Here is a tiny trained network, its code and every weight. The questions are about switching its units off for an input and a target symbol, where a switched-off unit gives its printed mean instead of its output.

import numpy as np


def w(rows, s, z=0):
    codes = np.array(rows[::2]) - 128.0
    scale = np.full(codes.shape[1], s)
    scale[-1] = z or s
    return codes * scale


def norm(h):
    return h / np.sqrt((h * h).mean(-1, keepdims=True) + 1e-5)


def f(y):
    return np.maximum(y, 0)


def softmax(a):
    e = np.exp(a - a.max(-1, keepdims=True))
    return e / e.sum(-1, keepdims=True)


def log_softmax(a):
    a = a - a.max(-1, keepdims=True)
    return a - np.log(np.exp(a).sum(-1, keepdims=True))


def net(x, mask):
    ids = ['αγεηλμξπστφψ'.index(c) for c in x.split()]
    T = len(ids)
    res = E[ids] + P[:T]
    u = 0
    for l in range(2):
        r = norm(res)
        for j in range(2):
            rows = slice(3 * j, 3 * j + 3)
            q, k, v = (r @ M[l][rows].T for M in (Q, K, V))
            z = softmax(np.where(np.tri(T) > 0, q @ k.T / 3**0.5, -1e9)) @ v
            o = O[l][rows]
            res = res + np.where(mask[u + j], z, o[:, -1]) @ o[:, :-1]
        u += 2
        y = f(norm(res) @ A[l][:, :-1].T + A[l][:, -1])
        res = res + np.where(mask[u : u + 4], y, B[l][:, -1]) @ B[l][:, :-1]
        u += 4
    return log_softmax(norm(res)[-1] @ U[:, :-1].T + U[:, -1])


Q, K, V, O, A, B = {}, {}, {}, {}, {}, {}
E = w([
[152,99,206,153],'α',
[109,82,171,121],'γ',
[80,202,156,182],'ε',
[176,170,39,73],'η',
[66,103,131,118],'λ',
[196,201,30,93],'μ',
[141,152,198,184],'ξ',
[225,254,30,125],'π',
[56,169,130,151],'σ',
[151,99,205,155],'τ',
[156,35,200,128],'φ',
[187,161,49,65],'ψ',
],0.0089)
P = w([
[123,125,111,108],'0',
[143,41,60,254],'1',
[99,73,84,178],'2',
[102,73,91,175],'3',
[135,169,180,13],'4',
[97,104,158,91],'5',
[88,105,152,95],'6',
[193,125,93,196],'7',
[112,118,177,186],'8',
[127,114,222,193],'9',
],0.0088)
Q[0] = w([
[91,66,124,217],'0.h0',
[89,152,190,117],'0.h0',
[106,143,176,49],'0.h0',
[177,133,42,129],'0.h1',
[221,177,120,70],'0.h1',
[69,104,249,186],'0.h1',
],0.017)
K[0] = w([
[53,171,220,43],'0.h0',
[70,77,105,166],'0.h0',
[109,82,70,247],'0.h0',
[163,109,60,194],'0.h1',
[255,159,39,115],'0.h1',
[91,132,238,138],'0.h1',
],0.014)
V[0] = w([
[75,127,56,60],'0.h0',
[75,25,164,108],'0.h0',
[216,7,135,91],'0.h0',
[44,115,218,121],'0.h1',
[159,112,158,72],'0.h1',
[98,96,150,121],'0.h1',
],0.016)
O[0] = w([
[8,157,62,108,238],'0.h0',
[178,125,22,95,5],'0.h0',
[171,137,68,247,110],'0.h0',
[49,135,223,171,44],'0.h1',
[57,141,89,113,16],'0.h1',
[104,123,153,167,113],'0.h1',
],0.012,0.0015)
A[0] = w([
[89,136,234,128,132],'0.n0',
[42,187,201,66,116],'0.n1',
[141,91,111,202,7],'0.n2',
[145,4,79,89,90],'0.n3',
],0.015,0.0021)
B[0] = w([
[117,49,207,201,254],'0.n0',
[131,10,74,26,253],'0.n1',
[27,188,212,145,164],'0.n2',
[137,11,72,90,178],'0.n3',
],0.012,0.0091)
Q[1] = w([
[102,113,134,156],'1.h0',
[224,124,77,172],'1.h0',
[2,225,116,61],'1.h0',
[220,209,199,196],'1.h1',
[113,2,184,209],'1.h1',
[87,249,96,171],'1.h1',
],0.0093)
K[1] = w([
[111,119,138,74],'1.h0',
[82,99,128,151],'1.h0',
[143,105,39,176],'1.h0',
[167,198,180,147],'1.h1',
[56,100,157,145],'1.h1',
[81,253,102,101],'1.h1',
],0.014)
V[1] = w([
[64,132,147,148],'1.h0',
[129,118,162,148],'1.h0',
[115,2,123,161],'1.h0',
[202,170,148,140],'1.h1',
[233,74,84,105],'1.h1',
[140,180,187,71],'1.h1',
],0.02)
O[1] = w([
[52,191,145,70,139],'1.h0',
[104,147,93,112,133],'1.h0',
[214,255,121,105,248],'1.h0',
[46,116,149,66,57],'1.h1',
[128,239,191,77,150],'1.h1',
[53,123,86,190,72],'1.h1',
],0.014,0.013)
A[1] = w([
[124,84,154,8,84],'1.n0',
[80,195,116,11,88],'1.n1',
[112,184,180,185,3],'1.n2',
[178,85,41,15,174],'1.n3',
],0.017,0.003)
B[1] = w([
[5,183,111,164,198],'1.n0',
[232,112,163,178,221],'1.n1',
[53,175,91,109,154],'1.n2',
[175,70,40,53,254],'1.n3',
],0.021,0.011)
U = w([
[134,124,2,203,2],'α',
[49,99,60,24,96],'γ',
[160,90,148,129,72],'ε',
[144,90,158,122,109],'η',
[202,215,91,148,191],'λ',
[165,196,225,87,189],'μ',
[160,105,109,161,34],'ξ',
[67,132,168,23,132],'π',
[83,184,84,146,166],'σ',
[190,123,1,48,175],'τ',
[91,183,85,149,146],'φ',
[162,104,115,143,19],'ψ',
],0.0092,0.0039)

Each question gives the input, a string of symbols that net reads in full, and the target symbol t.
The units are the heads (3 rows each of Q, K, V and O) and the neurons (one row each of A and B). Each row of codes is followed by its name. A weight is (code - 128) times the scale printed after its matrix; where a second scale follows, it is the last column's (O, A, B and U).
mask holds one flag per unit, layer by layer, with each layer's heads first. A switched-off unit (its flag False) gives its mean, the last column of its rows in O or B, instead of its output. The means were averaged over made-up inputs and are rounded, as every weight is.
A unit's drop is (log p(t) with every unit on - log p(t) with that unit switched off) / (log p(t) with every unit on - log p(t) with every unit switched off).
The circuit of an input: a set's keep is (log p(t) with only the set's units on - log p(t) with every unit switched off) / (log p(t) with every unit on - log p(t) with every unit switched off). Starting from all 12 units, units are removed one at a time, each time the one whose removal leaves the highest keep (on an exact tie, the one counted first), for as long as the keep stays at least 0.8.
units of the circuit, in order: the units of the circuit, biggest drop first
unit that matters most: the unit with the biggest drop
k most important neurons: the k neurons with the biggest drops, biggest first
heads that matter: for each layer, one digit per head in row order, 1 if its drop is at least 0.15 and else 0, layers parted by /
input λ ε λ λ λ, target π: heads that matter : 11 / 00
input α σ π φ τ, target γ: unit that matters most : 0.n1
input φ σ π π φ, target γ: 3 most important neurons : 0.n1, 1.n0, 1.n1
input μ σ π λ σ, target γ: units of the circuit, in order : 0.n1, 1.n0
input ξ λ γ, target μ: heads that matter : 00 / 00
input σ ε σ μ φ, target π: units of the circuit, in order : 0.h0, 1.n0
input γ π ψ λ, target α: units of the circuit, in order : 0.h1, 0.h0
input φ π ξ τ, target λ: units of the circuit, in order : 0.h0, 1.h1, 0.n1
input η σ π ξ λ, target γ: heads that matter : 11 / 00
input μ π σ τ η π τ π π, target μ: heads that matter : 11 / 01
input ξ ψ α, target μ: heads that matter : 00 / 00
input φ π λ φ, target λ: 3 most important neurons : 1.n3, 0.n1, 0.n2
input σ π τ, target γ: heads that matter : 10 / 00
input φ ξ ε π α, target μ: heads that matter : 10 / 10
input ψ ξ φ ψ γ, target μ: unit that matters most : 0.h0
input μ ξ μ λ τ, target μ: heads that matter : 10 / 10
input φ λ α, target λ: heads that matter : 11 / 01
input σ γ λ, target γ: 3 most important neurons : 1.n0, 0.n1, 1.n3
input μ ξ ψ μ φ, target μ: heads that matter : 11 / 10
input φ π α λ ξ σ π ξ, target μ: unit that matters most : 1.n3
input φ γ π π α π η λ π π, target μ: heads that matter : 10 / 01
input γ ξ λ, target α: 2 most important neurons : 0.n1, 0.n2
input ξ ξ μ ξ σ, target μ: 3 most important neurons : 0.n0, 1.n0, 1.n3
